Each row has a name. Each question is about the rows just above it.

[ -5 -34 -44  -5 -30 -10  18  -8 -23   9 -21  14  -2  23 -18 -48  41 -36
   5  27 -29 -16 -13 -51 -14   3 -47 -44  -9   3  16  21  50  40 -21  45] : <193>
[ -8  -5  15 -10  -8  -8   4  -3   5  -8  -4  -7 -15 -18   7   5  11   7
  10  -5   0  -1  -8  13 -29  -1 -36 -30 -10   5 -20 -21  -9   4  15  15] : <125>
[-22 -40 -39  16 -36  -3 -19   6 -22   8 -26   6 -20   0 -14 -21  64 -37
   7  29 -40  -3   6 -58 -33  -1 -36 -53  -1   5  16  30  72  34 -18  51] : <195>
[ 19  14  31 -54   7 -23 -46 -29  14 -16  10  -1   7   3  11 -26 -38  26
  13 -21  30 -20 -46  53  37   3  18   8 -30  -2 -40 -60 -74   5  27   0] : <77>
[-32   6  23  64   8  29  49  42 -21  14 -17 -22 -29  23 -18 -49  27   9
  -9  -4 -13  40  62  -5 -40 -10  38  12  34   8   9  30  37 -38   5 -22] : <158>
[ -4  -8  -4  -2  -8  -3   6  -1  -3   0  -5   1  -5  -2  -1  -6  12  -5
   4   4  -6  -2  -3  -7  -4   0  -5 -12  -4   2  -2  -1   8   8   0  13] : <179>
[ -5 -34 -44 -57 -30 -10  18  -8 -23   9 -21  14  -2  23 -18 -48  41 -36
   5  27 -29 -16 -13 -51 -14   3 -47 -44 -42   3  16  21  50   5  28  45] : <91>
[-22 -40 -39  16 -22   7  35  12 -22   8 -26   6 -20   0 -14 -21  64 -37
   7  29 -40  -3   6 -58 -33  -1 -36 -53  -1   8  16  30  72  34 -18  51] : <136>
[-14 -28 -42  27 -22   7  36  12 -21  14 -18   9  -6  11 -16 -12  45 -35
  -4  27 -33   2  18 -58 -29   0 -36 -30  11   3  31  45  69  20 -27  26] : <98>
[-33 -16  40  -1 -22 -10  31   6  12 -19 -13 -23 -51 -63  20  35  46  15
  23  -8 -11  10   1  21 -23  -9  38 -37 -15  17 -44 -38  -1   3  37  39] : <122>
[ 19  14  31 -54   7 -23 -46 -29  14 -16  10  -1   7   3  11 -26 -38  26
  13 -21  30 -20 -46  53  37   3  18   8 -30  -2 -40 -60 -74   5  27  61] : <185>
Go on from [-5  0] to the end of its row. | [ -1  -8  13 -29  -1 -36 -30 -10   5 -20 -21  -9   4  15  15]
Go on from [-21  14 -18] to the end of its row. | [  9  -6  11 -16 -12  45 -35  -4  27 -33   2  18 -58 -29   0 -36 -30  11
   3  31  45  69  20 -27  26]
After [-29   0 -36 -30], its row goes on with | [ 11   3  31  45  69  20 -27  26]
After [-29   0 -36], its row goes on with | [-30  11   3  31  45  69  20 -27  26]
Go on from [ 2 -2 -1  8] to the end of its row. | [ 8  0 13]
The rest of the row after [-22   7  36  12]: | [-21  14 -18   9  -6  11 -16 -12  45 -35  -4  27 -33   2  18 -58 -29   0
 -36 -30  11   3  31  45  69  20 -27  26]
The rest of the row after [-29  23 -18 -49  27]: | [  9  -9  -4 -13  40  62  -5 -40 -10  38  12  34   8   9  30  37 -38   5
 -22]

[  1   7  -9  13   2  -8  22   4 -11 -11  22 -23  -5  42  11  14  11  10
 -47   2  -9  16]  <57>
[ -4   4 -30  33   3  -8  22 -34  -6  24  17 -33 -18  61 -13  11 -22   1
 -55  11  19  -2]  <13>
[ 16  12  -8  13   2  -8  22 -38 -11  18  22 -23  -5  41  12  27 -22   1
 -56  11  21   4]  <67>
The rest of the row after [-56  11]: | [21  4]
After [-5 42 11], its row goes on with | [ 14  11  10 -47   2  -9  16]
Go on from [-22   1 -55  11] to the end of its row. | [19 -2]
After [ 22 -23  -5  41], its row goes on with | [ 12  27 -22   1 -56  11  21   4]
Go on from [ 61 -13] to the end of its row. | [ 11 -22   1 -55  11  19  -2]
After [-9 13  2 -8 22], its row goes on with | [  4 -11 -11  22 -23  -5  42  11  14  11  10 -47   2  -9  16]
Go on from [11 19] to the end of its row. | [-2]

[53 29 50 44 76 41 29 42 30] = <11>
[40 33 33 40 31 30 44 33 25] = <79>
[38 32 30 34 28 39 42 33 37] = <54>
[40 33 33 40 52 41 30 30 27] = <112>
[53 29 51 44 34 41 30 29 27] = <25>
The rest of the row after [40 31 30]: | [44 33 25]
Go on from [33 40 52 41] to the end of its row. | [30 30 27]
After [40 33 33 40 52], its row goes on with | [41 30 30 27]
Go on from [53 29 51] to the end of its row. | [44 34 41 30 29 27]

